Here is a tiny trained network, its code and every weight. The questions are about switching its units off for an input and a class, where a switched-off unit gives its printed mean instead of its output.

import numpy as np


def w(rows, s, z=0):
    codes = np.array(rows[::2]) - 128.0
    scale = np.full(codes.shape[1], s)
    scale[-1] = z or s
    return codes * scale


def norm(h):
    return h / np.sqrt((h * h).mean(-1, keepdims=True) + 1e-5)


def f(y):
    return y / 2 * (1 + np.tanh(0.7978845608 * (y + 0.044715 * y**3)))


def log_softmax(a):
    a = a - a.max(-1, keepdims=True)
    return a - np.log(np.exp(a).sum(-1, keepdims=True))


def net(x, mask):
    res = np.array(x, float).reshape(1, 8) / 4 @ E
    u = 0
    for l in range(4):
        y = f(norm(res) @ A[l][:, :-1].T + A[l][:, -1])
        res = res + np.where(mask[u : u + 5], y, B[l][:, -1]) @ B[l][:, :-1]
        u += 5
    return log_softmax(norm(res)[-1] @ U[:, :-1].T + U[:, -1])


A, B = {}, {}
E = w([
[128,133,131,125,126,128,129,136,133,123,128,128],'x0',
[172,142,46,109,99,121,149,76,106,92,22,117],'x1',
[202,134,140,206,142,101,91,131,172,172,109,86],'x2',
[183,148,127,134,198,213,175,182,78,110,122,126],'x3',
[87,187,99,180,62,144,154,144,84,144,169,66],'x4',
[117,254,152,128,186,122,41,64,131,38,156,140],'x5',
[145,70,27,169,110,156,107,168,180,28,199,123],'x6',
[170,152,85,75,153,82,169,117,136,145,187,117],'x7',
],0.0044)
A[0] = w([
[76,174,116,159,83,165,194,108,99,130,165,2,85],'0.n1',
[117,178,123,139,64,192,124,112,133,153,147,75,39],'0.n2',
[122,118,145,134,139,115,142,120,100,120,118,123,1],'0.n3',
[110,153,132,152,86,120,159,134,100,124,156,40,31],'0.n4',
[65,123,101,104,67,21,69,135,180,151,110,135,89],'0.n5',
],0.0049,0.0064)
B[0] = w([
[125,161,95,163,108,87,62,156,102,157,98,198,217],'0.n1',
[144,171,100,158,159,46,132,203,133,159,104,249,64],'0.n2',
[209,127,53,105,133,83,220,177,158,181,232,227,10],'0.n3',
[140,155,69,156,122,86,105,192,140,176,148,255,72],'0.n4',
[194,103,191,206,123,154,204,72,42,67,166,186,251],'0.n5',
],0.0078,0.0014)
A[1] = w([
[162,59,161,99,208,56,108,154,148,97,102,194,2],'1.n1',
[3,143,106,64,102,159,169,109,114,91,143,198,8],'1.n2',
[205,146,130,252,149,99,100,90,205,190,110,54,57],'1.n3',
[199,179,79,60,149,39,207,115,142,154,218,131,122],'1.n4',
[48,142,91,68,116,190,205,107,105,97,136,212,101],'1.n5',
],0.0045,0.0031)
B[1] = w([
[126,174,97,115,88,145,126,142,186,162,111,179,97],'1.n1',
[246,79,191,108,116,113,26,186,81,134,100,111,149],'1.n2',
[154,89,173,26,79,112,68,192,42,75,138,157,248],'1.n3',
[12,31,201,252,164,146,87,176,93,47,3,124,171],'1.n4',
[198,113,164,152,104,77,65,157,123,139,134,111,185],'1.n5',
],0.0076,0.0018)
A[2] = w([
[149,115,108,81,159,120,121,136,201,144,100,254,2],'2.n1',
[126,101,108,116,101,123,177,154,138,174,125,92,116],'2.n2',
[84,101,192,164,140,194,78,149,134,184,202,163,106],'2.n3',
[73,113,163,197,120,124,89,153,114,86,47,126,138],'2.n4',
[197,160,123,154,210,215,177,190,69,122,119,138,67],'2.n5',
],0.0059,0.004)
B[2] = w([
[149,166,74,163,146,149,139,145,158,150,101,202,109],'2.n1',
[114,167,131,135,144,165,105,116,152,141,141,151,147],'2.n2',
[161,170,79,85,131,2,205,136,170,42,33,91,197],'2.n3',
[72,103,148,150,203,179,112,145,113,102,100,144,254],'2.n4',
[94,65,199,186,20,29,132,8,127,101,178,195,168],'2.n5',
],0.0069,0.004)
A[3] = w([
[180,68,137,70,203,145,127,92,200,118,87,245,120],'3.n1',
[107,45,111,142,88,114,198,159,131,179,91,138,87],'3.n2',
[71,135,125,114,122,143,100,98,140,127,137,86,255],'3.n3',
[137,52,127,119,82,130,169,186,135,184,106,126,91],'3.n4',
[157,120,55,130,86,191,111,61,69,103,3,149,67],'3.n5',
],0.0055,0.0084)
B[3] = w([
[73,187,70,213,73,103,106,187,56,196,156,136,159],'3.n1',
[128,223,124,137,208,163,31,59,147,33,165,154,149],'3.n2',
[163,106,61,116,127,204,166,126,166,219,156,133,254],'3.n3',
[130,244,156,91,198,164,31,55,124,63,163,134,143],'3.n4',
[105,155,180,98,170,1,179,192,211,80,187,109,160],'3.n5',
],0.0075,0.0078)
U = w([
[77,229,54,208,73,68,73,214,82,179,125,230,117],'0',
[151,226,120,76,209,218,44,38,159,104,185,109,33],'1',
[147,61,202,206,27,84,200,5,84,70,174,191,88],'2',
[232,78,195,27,93,112,23,235,29,99,114,86,103],'3',
[25,45,146,198,221,174,151,174,109,89,37,85,64],'4',
[132,179,125,57,145,9,233,185,229,86,121,43,73],'5',
[167,91,85,99,69,200,191,137,124,218,135,83,254],'6',
],0.013,0.011)

Each question gives the input, the list of numbers given to net, and the class t.
The units are the neurons (one row each of A and B). Each row of codes is followed by its name. A weight is (code - 128) times the scale printed after its matrix; where a second scale follows, it is the last column's (A, B and U).
mask holds one flag per neuron, layer by layer. A switched-off neuron (its flag False) gives its mean, the last column of its row in B, instead of its output. The means were averaged over made-up inputs and are rounded, as every weight is.
A unit's drop is (log p(t) with every unit on - log p(t) with that unit switched off) / (log p(t) with every unit on - log p(t) with every unit switched off).
The circuit of an input: a set's keep is (log p(t) with only the set's units on - log p(t) with every unit switched off) / (log p(t) with every unit on - log p(t) with every unit switched off). Starting from the 12 units with the biggest drops (on a tie, the unit counted first), units are removed one at a time, each time the one whose removal leaves the highest keep (on an exact tie, the one counted first), for as long as the keep stays at least 0.8.
units of the circuit, in order: the units of the circuit, biggest drop first
most important unit: the unit with the biggest drop
top k neurons: the k neurons with the biggest drops, biggest first
k most important neurons of layer l: the k neurons of layer l with the biggest drops, biggest first
input [-8,4,-8,4,2,0,1,8], class 3: units of the circuit, in order : (1.n5)
input [-7,-8,-6,-2,3,0,-1,-6], class 5: top 3 neurons : (2.n3; 1.n3; 1.n4)
input [-7,2,-6,0,-8,-2,1,8], class 0: top 2 neurons : (3.n1; 1.n1)
input [5,-3,8,2,0,6,-5,-7], class 3: top 2 neurons : (1.n3; 1.n4)
input [-7,-1,-6,-1,-5,6,3,-7], class 4: 2 most important neurons of layer 3 : (3.n4; 3.n2)
input [4,6,-8,-4,7,-6,0,7], class 3: units of the circuit, in order : (1.n2; 1.n5)
input [-6,8,-4,6,-6,-3,-1,6], class 5: top 3 neurons : (3.n5; 0.n5; 0.n1)
input [-7,3,0,-7,-2,5,8,-7], class 6: units of the circuit, in order : (3.n3; 3.n2; 3.n4)
input [8,3,-6,1,-3,-6,-1,-3], class 1: units of the circuit, in order : (3.n4; 3.n2)
input [-3,-8,2,5,-8,8,-1,7], class 0: units of the circuit, in order : (3.n1; 1.n1)
input [-4,-7,7,5,-4,2,5,3], class 3: top 2 neurons : (1.n3; 0.n5)
input [-5,-4,6,0,-4,-8,-7,4], class 1: top 2 neurons : (3.n4; 3.n2)
input [-7,-7,-8,2,0,-6,-2,7], class 3: units of the circuit, in order : (1.n2; 1.n5)
input [0,-1,0,-4,-3,-2,8,8], class 4: units of the circuit, in order : (1.n4)
input [-1,-8,-2,-4,5,-4,7,-5], class 5: top 3 neurons : (2.n3; 1.n4; 3.n1)
input [-2,-2,-2,-7,7,-6,3,-1], class 0: 2 most important neurons of layer 0 : (0.n1; 0.n4)
input [-5,6,-7,2,-7,-4,5,-2], class 0: top 2 neurons : (3.n1; 1.n3)
input [2,0,1,-2,1,-2,-3,4], class 4: top 2 neurons : (1.n4; 2.n4)
input [3,6,7,5,-3,0,6,7], class 3: 2 most important neurons of layer 1 : (1.n3; 1.n4)
input [3,7,6,1,0,-4,4,-3], class 5: most important unit : 3.n5
input [5,-4,-3,-6,1,-6,-4,5], class 1: top 2 neurons : (3.n2; 2.n5)
input [-2,6,2,4,-3,2,4,-4], class 5: top 3 neurons : (3.n5; 1.n4; 0.n5)
input [2,-8,7,-3,2,4,-1,7], class 5: top 3 neurons : (2.n3; 1.n2; 1.n5)
input [2,-7,-7,-2,-7,2,7,-2], class 0: 2 most important neurons of layer 3 : (3.n1; 3.n5)
